Below are the code and all the weights of a small trained network. Each question names an input and a class and asks about switching units off, where a switched-off unit gives its printed mean instead of its output.

import numpy as np


def w(rows, s, z=0):
    codes = np.array(rows[::2]) - 128.0
    scale = np.full(codes.shape[1], s)
    scale[-1] = z or s
    return codes * scale


def f(y):
    return y / 2 * (1 + np.tanh(0.7978845608 * (y + 0.044715 * y**3)))


def log_softmax(a):
    a = a - a.max(-1, keepdims=True)
    return a - np.log(np.exp(a).sum(-1, keepdims=True))


def net(x, mask):
    res = np.array(x, float).reshape(1, 5) / 4 @ E
    y = f(res @ A[0][:, :-1].T + A[0][:, -1])
    res = res + np.where(mask, y, B[0][:, -1]) @ B[0][:, :-1]
    return log_softmax(res[-1] @ U[:, :-1].T + U[:, -1])


A, B = {}, {}
E = w([
[121,133,128,138,125],'x0',
[118,133,131,142,125],'x1',
[121,24,120,113,72],'x2',
[204,102,57,254,81],'x3',
[195,142,245,128,79],'x4',
],0.0092)
A[0] = w([
[143,146,156,121,204,245],'neuron 1',
[131,113,65,182,107,116],'neuron 2',
[156,215,105,105,141,47],'neuron 3',
[80,101,81,115,153,64],'neuron 4',
[92,150,133,89,106,40],'neuron 5',
[137,127,177,138,88,54],'neuron 6',
[160,119,187,139,117,36],'neuron 7',
[52,54,62,142,188,4],'neuron 8',
[100,80,107,89,83,129],'neuron 9',
[102,151,129,60,78,34],'neuron 10',
[172,116,118,155,115,21],'neuron 11',
[140,144,89,150,38,61],'neuron 12',
[90,140,165,104,100,121],'neuron 13',
[123,86,122,87,87,101],'neuron 14',
[187,159,74,166,136,91],'neuron 15',
[97,122,88,161,166,70],'neuron 16',
[149,207,124,111,191,144],'neuron 17',
[68,126,117,94,140,92],'neuron 18',
[8,150,111,60,174,189],'neuron 19',
[74,74,131,98,72,40],'neuron 20',
[114,94,91,143,186,74],'neuron 21',
[106,144,141,84,102,198],'neuron 22',
[64,149,116,80,111,121],'neuron 23',
[106,93,136,129,91,12],'neuron 24',
[159,91,179,115,101,150],'neuron 25',
[170,203,102,110,159,2],'neuron 26',
],0.013,0.0052)
B[0] = w([
[129,126,83,156,85,193],'neuron 1',
[152,83,156,85,80,206],'neuron 2',
[87,114,209,165,128,153],'neuron 3',
[101,184,139,126,186,169],'neuron 4',
[183,110,241,103,120,139],'neuron 5',
[127,194,166,98,178,151],'neuron 6',
[94,176,158,82,175,155],'neuron 7',
[115,175,176,114,184,201],'neuron 8',
[66,117,143,162,114,170],'neuron 9',
[181,127,180,134,139,145],'neuron 10',
[120,137,236,103,119,145],'neuron 11',
[149,133,159,112,125,167],'neuron 12',
[172,135,123,94,106,158],'neuron 13',
[85,117,173,163,79,153],'neuron 14',
[132,106,195,88,60,186],'neuron 15',
[132,157,162,101,129,162],'neuron 16',
[46,80,172,148,120,189],'neuron 17',
[160,150,152,96,117,163],'neuron 18',
[148,108,109,118,83,248],'neuron 19',
[83,73,174,163,132,157],'neuron 20',
[125,182,181,112,114,160],'neuron 21',
[165,104,108,136,120,172],'neuron 22',
[162,116,153,130,81,171],'neuron 23',
[102,113,234,160,164,129],'neuron 24',
[66,122,94,107,171,179],'neuron 25',
[96,96,252,135,133,145],'neuron 26',
],0.011)
U = w([
[214,111,166,70,75,34],'0',
[38,85,164,218,120,55],'1',
[114,247,157,55,221,108],'2',
[127,132,108,120,106,254],'3',
[127,132,110,117,106,236],'4',
[167,116,22,158,132,120],'5',
[195,147,56,183,247,57],'6',
],0.011,0.015)

Each question gives the input, the list of numbers given to net, and the class t.
The units are the neurons (one row each of A and B). Each row of codes is followed by its name. A weight is (code - 128) times the scale printed after its matrix; where a second scale follows, it is the last column's (A, B and U).
mask holds one flag per neuron, in row order. A switched-off neuron (its flag False) gives its mean, the last column of its row in B, instead of its output. The means were averaged over made-up inputs and are rounded, as every weight is.
A unit's drop is (log p(t) with every unit on - log p(t) with that unit switched off) / (log p(t) with every unit on - log p(t) with every unit switched off).
The circuit of an input: a set's keep is (log p(t) with only the set's units on - log p(t) with every unit switched off) / (log p(t) with every unit on - log p(t) with every unit switched off). Starting from the 12 units with the biggest drops (on a tie, the unit counted first), units are removed one at a time, each time the one whose removal leaves the highest keep (on an exact tie, the one counted first), for as long as the keep stays at least 0.8.
circuit, biggest first: the units of the circuit, biggest drop first
most important unit: the unit with the biggest drop
top k neurons: the k neurons with the biggest drops, biggest first
drop of u: that unit's drop, to one decimal
input [1,-3,-8,6,6], class 1: circuit, biggest first : (neuron 17; neuron 3)
input [6,6,-7,-5,-6], class 1: circuit, biggest first : (neuron 17)
input [1,-5,-3,-3,8], class 2: top 2 neurons : (neuron 7; neuron 6)
input [-3,6,-4,8,-8], class 0: circuit, biggest first : (neuron 2; neuron 15)
input [-1,-2,4,-2,4], class 1: top 2 neurons : (neuron 14; neuron 19)
input [-2,-3,-4,0,-7], class 2: top 2 neurons : (neuron 8; neuron 4)
input [4,5,0,7,4], class 0: circuit, biggest first : (neuron 15; neuron 2)
input [2,0,7,-4,-4], class 1: top 2 neurons : (neuron 20; neuron 9)
input [-5,3,-1,-2,7], class 2: top 3 neurons : (neuron 7; neuron 6; neuron 19)
input [-2,-7,7,-5,-5], class 1: top 3 neurons : (neuron 20; neuron 9; neuron 14)
input [2,-2,6,-4,-3], class 1: top 2 neurons : (neuron 20; neuron 9)
input [7,5,7,-8,-2], class 0: top 2 neurons : (neuron 19; neuron 18)
input [-4,-6,5,-3,6], class 2: top 2 neurons : (neuron 6; neuron 7)
input [3,1,3,5,-4], class 0: most important unit : neuron 2
input [-5,-5,0,6,-8], class 2: top 2 neurons : (neuron 8; neuron 4)
input [-2,3,4,-8,-5], class 0: drop of neuron 19 : 0.3
input [0,-3,0,1,5], class 2: drop of neuron 4 : -0.1
input [8,8,8,-3,1], class 1: drop of neuron 20 : 0.1
